Below are the code and all the weights of a small trained network. Each question names an input and a class and asks about switching units off, where a switched-off unit gives its printed mean instead of its output.

import numpy as np


def w(rows, s, z=0):
    codes = np.array(rows[::2]) - 128.0
    scale = np.full(codes.shape[1], s)
    scale[-1] = z or s
    return codes * scale


def norm(h):
    return h / np.sqrt((h * h).mean(-1, keepdims=True) + 1e-5)


def f(y):
    return np.maximum(y, 0)


def log_softmax(a):
    a = a - a.max(-1, keepdims=True)
    return a - np.log(np.exp(a).sum(-1, keepdims=True))


def net(x, mask):
    res = np.array(x, float).reshape(1, 2) / 4 @ E
    u = 0
    for l in range(4):
        y = f(norm(res) @ A[l][:, :-1].T + A[l][:, -1])
        res = res + np.where(mask[u : u + 8], y, B[l][:, -1]) @ B[l][:, :-1]
        u += 8
    return log_softmax(norm(res)[-1] @ U[:, :-1].T + U[:, -1])


A, B = {}, {}
E = w([
[60,214,122,93,144,193,73],'x0',
[120,181,142,176,129,156,253],'x1',
],0.004)
A[0] = w([
[179,146,55,164,94,4,97,85],'L0N0',
[118,135,232,141,89,65,154,13],'L0N1',
[187,117,209,171,98,45,184,137],'L0N2',
[71,137,202,158,214,187,229,87],'L0N3',
[72,155,101,107,66,103,56,63],'L0N4',
[4,187,160,101,166,179,120,173],'L0N5',
[182,149,136,137,145,128,104,67],'L0N6',
[116,142,128,152,131,135,93,3],'L0N7',
],0.0027,0.0044)
B[0] = w([
[79,140,194,104,121,131,141,156],'L0N0',
[153,63,75,64,193,82,144,128],'L0N1',
[161,128,150,66,134,188,119,219],'L0N2',
[171,173,55,143,146,67,136,196],'L0N3',
[161,101,180,112,137,114,167,147],'L0N4',
[155,45,123,58,82,98,144,253],'L0N5',
[90,143,154,127,138,80,139,128],'L0N6',
[118,136,3,144,109,162,246,128],'L0N7',
],0.0042,0.0033)
A[1] = w([
[84,192,166,173,221,198,127,93],'L1N0',
[32,148,137,188,104,106,81,3],'L1N1',
[50,179,156,184,144,159,191,90],'L1N2',
[217,106,140,202,142,53,168,127],'L1N3',
[156,101,170,30,82,117,82,164],'L1N4',
[53,209,143,86,153,233,78,97],'L1N5',
[182,118,98,144,137,172,191,143],'L1N6',
[153,196,254,164,176,184,163,98],'L1N7',
],0.0041,0.0042)
B[1] = w([
[152,14,62,137,139,128,35,140],'L1N0',
[112,131,160,136,112,79,18,128],'L1N1',
[190,218,143,254,120,13,165,164],'L1N2',
[58,98,145,77,63,223,105,210],'L1N3',
[117,193,49,153,200,129,190,252],'L1N4',
[25,18,199,57,47,167,157,184],'L1N5',
[56,189,80,124,196,72,84,202],'L1N6',
[133,130,40,123,182,80,86,161],'L1N7',
],0.0036,0.0047)
A[2] = w([
[122,172,32,77,134,168,100,105],'L2N0',
[66,173,181,94,125,147,90,75],'L2N1',
[142,130,149,114,106,62,2,68],'L2N2',
[94,77,129,133,149,79,104,4],'L2N3',
[97,152,185,153,106,206,89,102],'L2N4',
[145,123,140,116,144,136,62,104],'L2N5',
[111,114,128,80,126,92,32,134],'L2N6',
[172,20,225,125,72,129,159,79],'L2N7',
],0.0056,0.0036)
B[2] = w([
[157,77,154,154,176,117,64,253],'L2N0',
[137,28,151,125,93,154,141,170],'L2N1',
[126,221,147,243,151,83,245,171],'L2N2',
[127,132,103,164,138,144,180,138],'L2N3',
[196,47,124,119,149,88,62,144],'L2N4',
[122,167,131,141,139,101,180,155],'L2N5',
[131,224,105,177,100,123,253,218],'L2N6',
[66,112,163,27,88,231,38,190],'L2N7',
],0.0053,0.0039)
A[3] = w([
[194,66,124,178,165,93,2,90],'L3N0',
[104,166,145,104,100,123,81,65],'L3N1',
[96,44,146,23,83,219,127,61],'L3N2',
[45,114,164,106,80,186,141,78],'L3N3',
[186,94,73,141,176,51,85,4],'L3N4',
[73,33,164,59,48,208,114,59],'L3N5',
[150,87,133,144,174,96,91,37],'L3N6',
[124,250,102,228,77,37,203,90],'L3N7',
],0.0058,0.0033)
B[3] = w([
[190,81,55,162,169,98,103,152],'L3N0',
[109,137,144,146,151,132,189,131],'L3N1',
[162,205,193,35,32,195,111,223],'L3N2',
[211,119,117,139,129,129,87,182],'L3N3',
[174,61,107,133,132,135,32,149],'L3N4',
[175,173,148,26,77,248,93,221],'L3N5',
[150,94,70,152,141,80,94,141],'L3N6',
[63,192,116,154,153,100,254,254],'L3N7',
],0.007,0.0082)
U = w([
[86,200,97,212,184,40,254,234],'0',
[186,165,187,32,32,208,80,206],'1',
[210,31,33,204,208,38,37,202],'2',
[47,44,227,197,84,58,72,2],'3',
],0.0086,0.0058)

Each question gives the input, the list of numbers given to net, and the class t.
The units are the neurons (one row each of A and B). Each row of codes is followed by its name. A weight is (code - 128) times the scale printed after its matrix; where a second scale follows, it is the last column's (A, B and U).
mask holds one flag per neuron, layer by layer. A switched-off neuron (its flag False) gives its mean, the last column of its row in B, instead of its output. The means were averaged over made-up inputs and are rounded, as every weight is.
A unit's drop is (log p(t) with every unit on - log p(t) with that unit switched off) / (log p(t) with every unit on - log p(t) with every unit switched off).
most important unit: the unit with the biggest drop
k most important neurons: the k neurons with the biggest drops, biggest first
top k neurons in layer l: the k neurons of layer l with the biggest drops, biggest first
drop when u is switched off: that unit's drop, to one decimal
input [-2,2], class 2: most important unit	L1N5
input [-2,-1], class 2: 2 most important neurons	(L1N4; L2N6)
input [6,-7], class 0: 2 most important neurons	(L2N2; L2N6)
input [3,1], class 2: 2 most important neurons	(L0N5; L2N0)
input [3,3], class 2: top 2 neurons in layer 0	(L0N5; L0N3)
input [2,3], class 2: top 2 neurons in layer 2	(L2N6; L2N0)
input [-3,2], class 2: top 2 neurons in layer 2	(L2N0; L2N7)
input [0,-3], class 2: 2 most important neurons	(L1N4; L2N0)
input [1,3], class 2: top 2 neurons in layer 0	(L0N3; L0N5)
input [-4,4], class 0: top 2 neurons in layer 3	(L3N5; L3N2)
input [2,-2], class 2: drop when L1N4 is switched off	0.9
input [5,-7], class 0: drop when L2N6 is switched off	0.9
input [2,-5], class 0: drop when L2N6 is switched off	0.1
input [2,1], class 2: most important unit	L0N5
